Below is a small trained network, with its code and all its weights. Each question gives an input and a class and asks what happens when units are switched off, that is, made to give their printed mean instead of their output.

import numpy as np


def w(rows, s, z=0):
    codes = np.array(rows[::2]) - 128.0
    scale = np.full(codes.shape[1], s)
    scale[-1] = z or s
    return codes * scale


def f(y):
    return np.maximum(y, 0)


def log_softmax(a):
    a = a - a.max(-1, keepdims=True)
    return a - np.log(np.exp(a).sum(-1, keepdims=True))


def net(x, mask):
    res = np.array(x, float).reshape(1, 6) / 4 @ E
    y = f(res @ A[0][:, :-1].T + A[0][:, -1])
    res = res + np.where(mask, y, B[0][:, -1]) @ B[0][:, :-1]
    return log_softmax(res[-1] @ U[:, :-1].T + U[:, -1])


A, B = {}, {}
E = w([
[119,70,131,40,175,124,150,55],'x0',
[122,156,160,101,76,68,227,145],'x1',
[155,243,135,70,159,116,92,117],'x2',
[219,128,12,173,151,87,146,113],'x3',
[115,125,134,146,131,101,118,105],'x4',
[119,125,133,139,128,109,119,115],'x5',
],0.011)
A[0] = w([
[97,171,134,105,90,94,245,105,63],'neuron 0',
[125,44,151,126,186,90,150,101,120],'neuron 1',
[68,105,184,110,140,122,123,133,177],'neuron 2',
[112,143,111,115,68,50,200,131,99],'neuron 3',
[111,172,112,194,100,111,89,200,64],'neuron 4',
[109,56,127,177,119,127,154,139,46],'neuron 5',
[161,126,150,70,158,148,152,80,253],'neuron 6',
[161,97,102,157,167,157,101,114,246],'neuron 7',
[48,163,161,108,103,144,139,114,29],'neuron 8',
[139,208,114,45,127,95,87,122,73],'neuron 9',
[150,125,74,143,148,39,191,90,196],'neuron 10',
[192,123,78,125,164,73,147,151,59],'neuron 11',
[120,99,84,45,122,125,122,68,27],'neuron 12',
[103,106,126,138,191,149,73,145,58],'neuron 13',
[115,187,139,145,159,72,83,117,159],'neuron 14',
],0.012,0.0068)
B[0] = w([
[82,194,102,127,139,191,31,94,220],'neuron 0',
[149,148,140,136,70,181,138,152,204],'neuron 1',
[155,77,156,127,177,118,100,176,224],'neuron 2',
[93,198,114,138,184,187,114,104,220],'neuron 3',
[231,154,183,153,87,122,109,56,197],'neuron 4',
[111,1,25,144,76,214,137,119,175],'neuron 5',
[128,159,178,220,90,138,167,138,234],'neuron 6',
[91,176,177,182,197,104,112,132,221],'neuron 7',
[226,38,148,42,164,116,112,128,182],'neuron 8',
[157,51,5,181,104,147,115,178,206],'neuron 9',
[176,124,161,105,165,95,112,192,254],'neuron 10',
[197,79,159,128,168,105,69,102,195],'neuron 11',
[126,142,135,117,13,108,107,60,179],'neuron 12',
[118,172,129,90,154,210,84,98,174],'neuron 13',
[110,102,70,162,94,156,172,176,197],'neuron 14',
],0.0093,0.012)
U = w([
[94,173,113,121,179,183,61,61,64],'0',
[135,76,36,135,85,154,125,137,72],'1',
[178,158,186,140,22,128,112,55,70],'2',
[179,90,162,75,187,109,96,131,57],'3',
[115,152,163,160,142,142,143,162,237],'4',
[110,148,157,152,128,128,120,154,247],'5',
[81,146,147,131,119,70,146,148,156],'6',
[67,139,71,4,131,31,240,82,60],'7',
],0.014,0.013)

Each question gives the input, the list of numbers given to net, and the class t.
The units are the neurons (one row each of A and B). Each row of codes is followed by its name. A weight is (code - 128) times the scale printed after its matrix; where a second scale follows, it is the last column's (A, B and U).
mask holds one flag per neuron, in row order. A switched-off neuron (its flag False) gives its mean, the last column of its row in B, instead of its output. The means were averaged over made-up inputs and are rounded, as every weight is.
A unit's drop is (log p(t) with every unit on - log p(t) with that unit switched off) / (log p(t) with every unit on - log p(t) with every unit switched off).
The circuit of an input: a set's keep is (log p(t) with only the set's units on - log p(t) with every unit switched off) / (log p(t) with every unit on - log p(t) with every unit switched off). Starting from the 12 units with the biggest drops (on a tie, the unit counted first), units are removed one at a time, each time the one whose removal leaves the highest keep (on an exact tie, the one counted first), for as long as the keep stays at least 0.8.
units of the circuit, in order: the units of the circuit, biggest drop first
most important unit: the unit with the biggest drop
top k neurons: the k neurons with the biggest drops, biggest first
drop of u: that unit's drop, to one decimal
input [5,7,5,5,-3,5], class 0: most important unit => neuron 0
input [3,-3,2,3,-5,-2], class 5: top 2 neurons => (neuron 0; neuron 3)
input [-1,-4,7,6,3,3], class 1: top 2 neurons => (neuron 9; neuron 14)
input [6,1,2,-7,-3,-2], class 3: top 3 neurons => (neuron 8; neuron 2; neuron 4)
input [-7,0,8,-3,3,1], class 1: units of the circuit, in order => (neuron 9; neuron 14)
input [-5,7,1,0,4,0], class 0: top 3 neurons => (neuron 0; neuron 3; neuron 6)
input [-5,-3,-5,8,2,-2], class 3: units of the circuit, in order => (neuron 11; neuron 10)
input [6,-1,3,-5,6,6], class 2: top 2 neurons => (neuron 12; neuron 6)
input [3,-1,6,-6,4,-5], class 1: units of the circuit, in order => (neuron 9; neuron 7)
input [-7,3,1,8,7,-4], class 3: units of the circuit, in order => (neuron 10; neuron 11)
input [0,7,-2,4,-4,4], class 0: units of the circuit, in order => (neuron 0; neuron 3)
input [3,-5,0,-8,-3,1], class 3: top 2 neurons => (neuron 8; neuron 2)
input [8,2,1,7,4,7], class 2: top 3 neurons => (neuron 12; neuron 6; neuron 1)
input [-2,-7,-5,4,7,4], class 0: most important unit => neuron 7
input [8,8,2,-4,-1,4], class 0: top 3 neurons => (neuron 0; neuron 3; neuron 4)
input [4,-4,-5,2,-6,-3], class 5: top 2 neurons => (neuron 7; neuron 9)
input [-3,6,-7,8,3,-5], class 3: top 2 neurons => (neuron 10; neuron 11)
input [5,3,0,-4,-5,-1], class 2: units of the circuit, in order => (neuron 12; neuron 7)
input [3,6,4,-1,0,6], class 0: top 3 neurons => (neuron 0; neuron 3; neuron 1)
input [-3,8,-3,3,-2,2], class 0: most important unit => neuron 0
input [5,-3,5,-6,-1,-6], class 3: top 2 neurons => (neuron 8; neuron 2)
input [1,6,5,-3,-3,-1], class 0: top 3 neurons => (neuron 0; neuron 3; neuron 10)
input [0,-6,-6,8,0,7], class 3: units of the circuit, in order => (neuron 11; neuron 10)
input [-1,7,8,5,-8,-7], class 1: drop of neuron 9 => 2.2
input [-1,5,-5,-5,5,5], class 0: drop of neuron 1 => 0.0
